Each row is followed by its class.
[-10   7  -7  15 -19 -15  11  17  20  13  66 -23  21 -35  -2   9  23  14
 -25 -11  17  12 -40  14  -3  -5  26   5 -17   1   1  -6  -7 -20  -4  37
 -25] => K
[  6  11 -28  31  -8  36  -1  -9  18 -35  -6  11 -63   4  25 -14   9   7
  39   9   3  13   6  11  -6  -9 -43 -13 -56  50  73  14  -7  -8  37 -21
  22] => B
[ -8 -24  16   5 -26  -9 -36  12 -43  29  16  -2 -20  45  13 -11 -13 -33
   9   3 -27 -83  13  13  42  30  22   0  17  36  25 -55  -6  -3  19 -28
   5] => F
[ -7 -18 -24 -15 -41 -20 -42 -17  29 -41   5  17  -9 -28  28   8 -44 -22
   6 -16 -23 -39  -2 -22  -6  47 -20  34 -57  29   4  13 -29  -1 -32 -12
   2] => H
[-11  13 -21   0 -29  17   2  -2 -11 -36  40 -17 -16  17   6  17  61  -4
  61 -37 -10 -65 -10   9 -10 -47  39 -29 -28 -40  41 -14  17 -36  18  19
   4] => F
[ -2 -24 -17  -9  11 -49 -34 -10 -11  19  -6 -30  17 -30   7  -6 -56 -55
 -34  24  -4 -15 -23  26 -20  34  29  14 -74 -17  22 -15 -26  14  11  21
 -15] => U
[-28  57  21  -4   3  35  16   5  -5 -15  42 -21  11  -9 -74  10  62  -2
  27 -25  15 -28  -8   1  -6 -44   4 -54 -27  11  33  -4  51  15  16 -28
 -35] => K
[-12   9  -8   8  -2  -7  11 -16 -18  13 -92 -18 -21  13  27 -15 -27  26
  40  11 -36  25   8   1  -7 -38  44  -8  30  42   3 -12  50  51 -31 -14
  45] => B
[-16  45 -36  59  46  16  24  27  46 -14  26   8  22  -2 -33  -9  57  63
  12 -12  28  25 -39  -3  40 -43   8  -5 -18 -35  18 -25   1 -24   6  34
 -20] => Y
[  9  40  40  18  18   3  12  13  -7  30  38  -1  15  20 -25 -13   8  -1
 -23  22  16  23 -10  28  31 -15 -16   4 -65   7  22 -17  18 -14  37 -11
 -28] => W
[  1   9   6   7   3  72  16  -4  17  -5  26 -26 -34   6  32   6  35  13
  36   5 -17  13   3 -30   0 -29 -31   2  19  13 -30  33  29  21  -7  -3
  -2] => M
[ 10 -22 -18   1  -5   0 -10  -6  -5  42  62 -25  11 -23 -35  27  21  41
  24  44  14   0   2  13   4  11 -21  30 -21 -13 -11  26 -88 -59 -26  35
   5] => F
[ 31 -41 -39  15 -31  30 -18 -29   1  65  12 -22 -36  -9  13  19  23 -16
  29  17 -51   5   8  30  16  61 -47  -1   0  -2  29  21 -68 -38 -22  10
  -6] => B
[  5  -3  -1   6   7   0  -4  -2  13  28  50 -33 -37 -40 -29  14 -23  24
  34 -43  -7 -27 -42  36 -10  21 -32  -4 -45  69  43 -34 -10   8  46  26
   5] => H
[-34  49  26  34  11 -21  43  -6  55 -54  10 -21  -2  17 -82  -2  62  29
 -23   5  36   6  48  38  60   5   3 -49 -11  18  22 -27  43 -10  65  -3
 -24] => U
[  7  14  -2 -45 -30 -57 -17  17 -32 -46  -6  -7  24 -35  47 -31 -40 -12
 -11  11  27  -5  -6   9 -12 -12 114   1  50  22   6 -21  22  15  -6  21
  58] => W
[  1  23   8 -21  51  17  -2  16 -16  11 -11  25  29  22 -12 -18 -46  14
  23  19 -16  15 -50 -34  -6 -14 -49  24 -43  17  23 -10  23  46 -39  15
  -4] => A
[-28  31   6  17  40  23   1 -30  26  70  34 -72   9 -32 -33   6  25 -21
  29 -14  -7   3   5 -18 -22  -4 -38 -10 -44  12  -2   2   1  31   8  16
  -6] => S
[ -9  30 -27   9   6  30  31  20  -1  -5  22 -24 -44  29   8  16  25  26
 -41   4  27   3 -11  80  22 -37   3   3  20  14  19 -38  26  95  16  40
 -37] => M
[  0  41  32  38  59   5  34   7  -5   6 -15  -6 -25   6 -24  -8   8  -2
  15 -18  11  24 -29   5  75 -63  23 -38 -47  15 -13 -27  64   9   8   8
 -40] => F
[  0  39  17  31   5   3   4   0   5  17 -28  -5 -18  36  19  -8   4  64
 -10  19   0  11   7  52  43   8  37  20  -5 -16  15 -25  25  40   4  -1
  -6] => F
[  0   5  29  -3  21   3  20   5 -16  -3 -12  -9 -16  43  30 -23   4  22
  17   3 -25  13 -16 -20 -33 -58  11   6 -21  11 -16 -12  26 -45 -28  35
   7] => M
[ 24  -3  -1  -8 -28 -29 -58  46  28  42  34   9 -20  -6 -13 -13 -32   2
 -85  34  16  -2 -55  21  36 -13  19  16 -58  61  43 -27 -15  45   8 -59
 -10] => W
[ -20   -5  103    0   14   -8   37   13    6    5   48  -30  -33  -13
   -8    4   56   55   46   22   20   -3  -17  -23  -32 -101  -28  -43
  -34   36   22  -17   32  -56   56   28   21] => Y
[ 45 -22 -12  19 -36   6   8  16 -15  11  28  13  -8   3  65   3  -7 -33
 -19  40 -14  38 -29  23   6  29  17  -1   6 -21  43  10  -9 -54  15   0
 -14] => W
[ -5  -5 -70  41 -41 -41 -15  31  -3  17 -32  -9   3  43  57 -52 -44   6
 -60  53   5 -12  20  15 -40  36  18  58  68  66  37   1 -41  67 -35  -3
  40] => G
[-16  -6   4   0  37 -35 -28  -7 -14 -46   8 -73  -9   9 -18  18  30 -79
 -16 -34  -6 -66  44  10  41  -7  40 -46 -60 -28   3 -40  65 -17  37  17
 -15] => G
[ -5  33 -52  46 -43  89 -16  -3   1  33 -10 -33  12  -4   8 -13  56 100
  54  23  19   6 -18  35 -57   7  45  34  32   4 -46  31 -39 -11 -33  16
  30] => F
[-44 -15   6  14 -19 -19  31  10 -14  33  -1 -36  14  50  20  -7   1 -43
 -32  11 -11 -18  52 -42 -15   5   7   2  80  36 -32 -14  26  61 -10  -6
  -8] => U
[  8  25  45  12 -42  26  28 -13   2  30  21  -3 -14  -8  26   0  57   6
  34 -25 -25   1  -3  15  17   2  -5 -21  38   2 -13  15  15 -23 -14   7
 -20] => F
[ -8  26  53  26 -10 -39  27  12  29  66 -13 -11 -35 -39 -28  -4  -3  64
 -20 -35  -5  27 -28  38 -30 -21 -19  -8 -40  76  23 -17  23  16   4 -37
 -25] => G
[ 18  25  26 -39  20 -24 -21  -7  -1 -30   4  19 -27 -47  -5 -26 -44  65
  23  28  45   1 -37   7 -14 -19  24  25 -49  29  23  12 -32  30 -20  36
  35] => H
[-11  22  50   4 -19  22  57 -17   8  10   3  -9 -19   7  -4   4  64  12
  58  -6  -4  11  21  -5  16  -1  12 -61  -8 -18   7 -10  38 -60  17  19
 -14] => Y
[  1  54  19 -18  37  50 -25  16 -38  12   4 -32  12  36 -20 -14  28 -13
  -5 -13  11  10  24 -21   3 -15  31 -19  11  -6 -35   2  56  43 -14 -24
  13] => Z
[ -8  24 -24  19  40  54  39 -10 -12  -9   3 -15 -16  57  19 -19  32  20
  38  20 -16  25  50 -36  46  -6  18   2  20 -62 -28  14  22   6 -28   3
  -7] => Z
[  51   13   47   -9    5   26  -26   28   11   20   59   -4   -9   -8
   18   -8   32   49  -11  -27  -28   18  -61   51   71   13   -4   -7
 -100  -43   17  -32   28  -87    2   43  -31] => A
[  17  -26   48  -20  -36   50    1  -16   17   11   76  -30  -14  -33
   14    6   56   -6   54    9  -11   17   -3   11  -20   22  -53  -39
  -66  -16   19   28   -7 -100   66    5    2] => B
[-10   7   8  21  -2  75  45 -13   3  23  -4 -23 -13   1 -15  17  85  48
  15   0  -7  60  30  30   9 -56  28 -38 -27 -72 -42  -2  33 -56   5 -48
 -17] => A
[ 14   8  -4  -5 -60 -44 -20 -11  13 -10  22 -47  12  -5  12   6  30 -13
 -32  -1 -57 -18  13  67  32  25  64   7  83   6 -17  -3  -7 -21 -23   9
  14] => M
[ -6  -6 -12  -1 -36  28  -7   8   4  37  44 -33   7 -11 -11  21  30  -2
  11 -15   1 -31   1 -23  15   4  41  -2 -20 -35 -25  20   1  17 -13 -29
 -31] => A
[ 11 -23  26  -8  18  57 -36   9  12  -1  52 -23 -49  17   3  17  60 -18
 -17 -19 -30 -11 -10  15  34  -8 -36 -46 -30  -1  20 -56  36 -35  28 -10
   0] => H
[ -9 -29  -4 -41 -16 -66 -33  16 -21 -31  18  -6  12 -10  16  18 -52 -39
 -16  12 -11 -17 -44  -6 -22   7  76  -3 -17  25  38 -42  23 -12  -5  19
  34] => K
[-14  29  61   9   3  -9 -22   3   4 -42  26  -2 -61  -6   8 -33   3  19
   4  22   5 -24 -12  45  31 -48  36 -18 -41  64  31 -46  21 -19  56 -38
  13] => S
[ 36  22  67  18 -35  47 -20  -1   1  47  31 -41 -29 -38  36  -6  48  -5
   4 -24 -40  38 -56  69  31 -12  14 -32 -38  45 -57  -4  41 -73   1   7
 -15] => F
[ 14 -10  37  40   0 -11   0  -1  39  64   8  -9 -12  -4 -15  -1  21  63
 -36   2  -5  36 -17  16  25  13  -2  22 -24  16 -26  -5 -23 -49  -8  16
 -14] => K
[-35  16 -30  15  42   6   9  -8  13   0  -6 -27  -6  -5 -28  19  26 -15
  22  -2  34  -1   4 -37  46 -30  48 -26  12 -21   5 -12  39  97  12   1
  -6] => B
[-13  52  17  -7  27   2   8   6 -29 -91  19 -48   5   9  30 -16   9 -40
   7 -20  27  16  55 -21   6   1  28 -40 -42  37  -8 -14  80 -52  -5  48
  29] => H
[ -2  -9  19 -35 -18 -22 -38  -6  17  -8  29 -39   2 -22  26  15 -27 -12
 -29  45 -19   8  -6  62 -13  35  -9   5 -12  20  36 -29   8  15  37   9
  34] => S
[-16   6  39   6  25  -8  37 -15  44  13  16  12 -21  31 -61  44  15 -12
   5  35  -9  34   7 -15 109  67 -18 -26   4  30 -35 -24  18   0  -7  11
 -59] => Y
[ 13  18  29  16  30 -15  24  -4  24  35  40 -26 -13 -11 -47   8  19  25
   8 -17  23  35   1  32  46 -11 -17 -17 -44   6  30  -7   8  -2  75  14
   5] => B
[ 28  21 -17  28  14  46  -7  11   7  37  43   0  11 -40  -4  10  58  46
  31  -3  47  38 -73 -35 -23 -59  30  18 -55 -35 -27  40 -28 -57 -32  52
  -3] => W
[  8  18   0  54  25  26  21   3  -9  19  -5 -44 -20  28  24   6  48   3
   0 -10  11  -3  21 -33  21 -74  49   4  45 -26 -41  24  37  46   2  -1
 -16] => W
[ -1  18  50  -3 -11 -18 -67  14   5  18  89 -52  58 -26  -5  -3  18 -25
 -25  26 -27 -35 -60  44 -12  44  11  11  -1   0  11 -18  -9 -28  25  23
 -20] => S
[ 23   0  -5  -2 -21 -36  10  -3  29  37 -16  -9 -38  -5 -22  18  21  24
 -15   3 -27  45  -2   5  36 -40   2 -32 -63  -6  43   8  12 -37 -38 -14
  16] => Z
[ -6  12 -35   3  35 -22  16  12 -11 -32 -41  20  -7  57  29  11 -33 -11
 -39   9  -9  28   3 -10  12   7 -13  17  28  28  33 -32  35  55 -57  57
   2] => K
[  21   36   42    7  -23   27    1   -2    1   36   10   26  -32  -22
   46  -17   22   56   62   -3  -22   53  -54  -15    8  -16   42    5
  -65   14  -21   11    2 -100  -54   18   22] => Y
[  7  56  24   4  11  18  -4  40  13 -19  39 -23   0   2 -11 -24  43  23
 -21 -20  20   1 -14  41  33 -65 -18 -40 -35  15  49 -33  62  -4  39   9
   4] => S
[-24 -39 -41 -36  28   8  -3 -36  16  17 -37  13 -26 -18  -6  -6 -37 -45
   7  -8  11   5  -5 -46 -52   4  13  -2 -42   1  -9 -15 -34  46 -18   0
   8] => K
[  0 -21 -64 -11  -2  -7 -10 -13 -42  -3 -16   0  12   2   9 -25 -56 -82
  37 -36 -36 -42 -16   9  16  54  32  -4 -41  -6  -8 -31 -16 -34 -13  32
 -16] => Z
[  0  44  52  24  -4  21  27  15 -41  -7  12 -15 -28  -8  41  -3  27  82
  33   9  19  37   9  16 -28 -58  44   4  14  23 -23  18  24 -40 -19  -5
  11] => F
[-20   4  13  28  12 -47  14 -24  32   3 -14 -15   0  -1   8  18  -2 -40
 -30 -10 -12  -2   8   5   8 -19 -13   5 -42 -19   0  -1   6  14   4  16
 -43] => S
[ -4  47  22 -50 -46 -10 -11  27  32 -43  39  -4 -34 -51 -18   7  21  81
  -9 -15  27  -9 -13  76  40 -22  51 -25 -23  30  21 -33  23  28  16 -19
  -2] => Y
[ -5 -17  31  48  -4 -59 -25  12  14 -20 -33  23 -43  -4  40   2 -31  11
  -9  25   6 -42 -15 -12  51  34  52   0 -27  10  55 -29   0  -9  18 -11
 -25] => Y
[ 16  14  34 -23 -23 -34 -21   0  16 -47  30  -2   2 -29  55  14  -4  -5
 -18 -13 -23   3 -36  12 -21  66  46   4 -21 -34  23  13   6 -24 -30  26
 -49] => A
[ 13   2  15  19  18  -6 -50  16  40  38 -34 -44   5 -37   0  -4   9  50
 -53   5  -1  21 -11  43  13  24  12 -10 -36 -14   4 -28   6  -2   4  -3
 -10] => Y
[ 22  -4  58 -20 -18  -9 -48  20 -18  30  41  -4  19  -5   2 -22 -14   5
 -19  14 -47   3 -48  51  32  24  29   3 -54  23  -3 -59  14 -93  18 -28
  -1] => W
[ 33 -22  -8  34 -43   5  33  -3   5   8  -7  17 -19  18  13 -35 -17   3
  25   4 -32 -27 -13  19  23 -19 -23   3 -19  -7  16  29 -23 -31  13 -15
 -28] => H
[ 17 -19  -9  51  14 -24  35 -17  33  -1  13 -47   2  13  -6  -1  27 -44
 -31 -25  -8   4  13  29  59  -9  31 -25 -38 -69 -23  -5  14 -41  50  36
 -40] => H
[-42  22  -6  58 -39  18 -25 -20  46  58 -22 -18 -40 -21  21  12 -14  17
  12  -5 -18  24   6 -14  -1  89  37  12 -42  69   9  -2   8  46   0 -92
 -16] => B
[ -5 -16 -50   0 -18  29  11  -1  17 -25  -9  -6 -11 -24  -9 -19  18 -22
   9 -15   5 -54   0  25 -10   2 -21 -35  29  -9  53  -8 -17  57  28 -11
 -28] => A
[  1 -25 -52  -4 -43  -1  31   5  13  27  41   2   5  16   8  22  42  13
 -16  -6 -51  13  21  11  -5 -16   4  26  96 -55 -23  23 -35   9 -45 -44
  -9] => G
[  5  19   2   4  49   6  13  12  -3  37  12 -14   8  29 -32  -5 -21 -12
   3 -28   1  26 -32  12   0 -36  -7  -4 -51  18  -4 -29  26  14  34   7
   3] => F
[ 14   7  -4  -6  -9 -72  34   1  27  39 -44  28   2  -3  21 -13 -52 -45
 -35  23  -5  54   8 -25  16  44 -54 -13 -10  53  66   4 -13  19 -51  35
   4] => Y
[ -7 -12   9  15 -37 -34  -9   8   3 -13  31  -5  -7 -10  30  -5   1 -14
  -7  26 -29 -22 -11   0  40 -17  41   6 -18   2  15  -5   0 -49 -13 -23
  -7] => M
[ 28 -14 -64  27   4  11 -53  19  17 -75  17   7 -39  21  34 -27  -1 -19
 -38  18 -13 -13 -30  28  32  44  51  -2  35  20  28 -30 -31 -23  -9   7
   3] => H
[-32  16 -49 -13  12  11   4  15   4 -58  74 -35  14  21   5 -16  11 -68
 -24  -6   0  -2  19 -10 -44  10  -9 -14  38  54  28 -24   5  22  16   9
  16] => K
[  1   7  11  33  -3  35  32 -17  29 -15 -22  17 -43  50 -30  22  59 -23
  40 -32   7   2   8 -14  42 -45  17 -58 -72 -26   8  -5  57 -50  56 -29
  -6] => F
[ 17  16 -30  46 -14  -9  -4   3 -12   7 -38  -4  -8  -7  22 -51 -22  34
   8  17 -13  -4 -19  52  53 -19  55  18   2   1   5  -6  -5   5   1   1
  21] => Z
[  3  19  19  23  40  45  15 -10   1 -16  19 -14 -17 -20 -23  19  61  40
  39   9   8  48   2   1 -24 -35 -30 -23  20  17  17   6   6 -45  15   5
  39] => A
[ 19  10  21  45 -26  -5  37  -9  14  42 -16  25 -55  32 -33  33  49  28
  -3  -5  -6  13  -3  38  95  -4  50 -17 -60 -50  -9   5  25 -40  -8 -32
 -65] => G
[ 39  28  12  43  16  13 -16   5 -21  40  14   2  16 -53   1  -9  18  21
  24  23  34  40 -56  -6 -21 -74  22  15 -67 -20  24  43 -20 -58   9   1
  31] => W
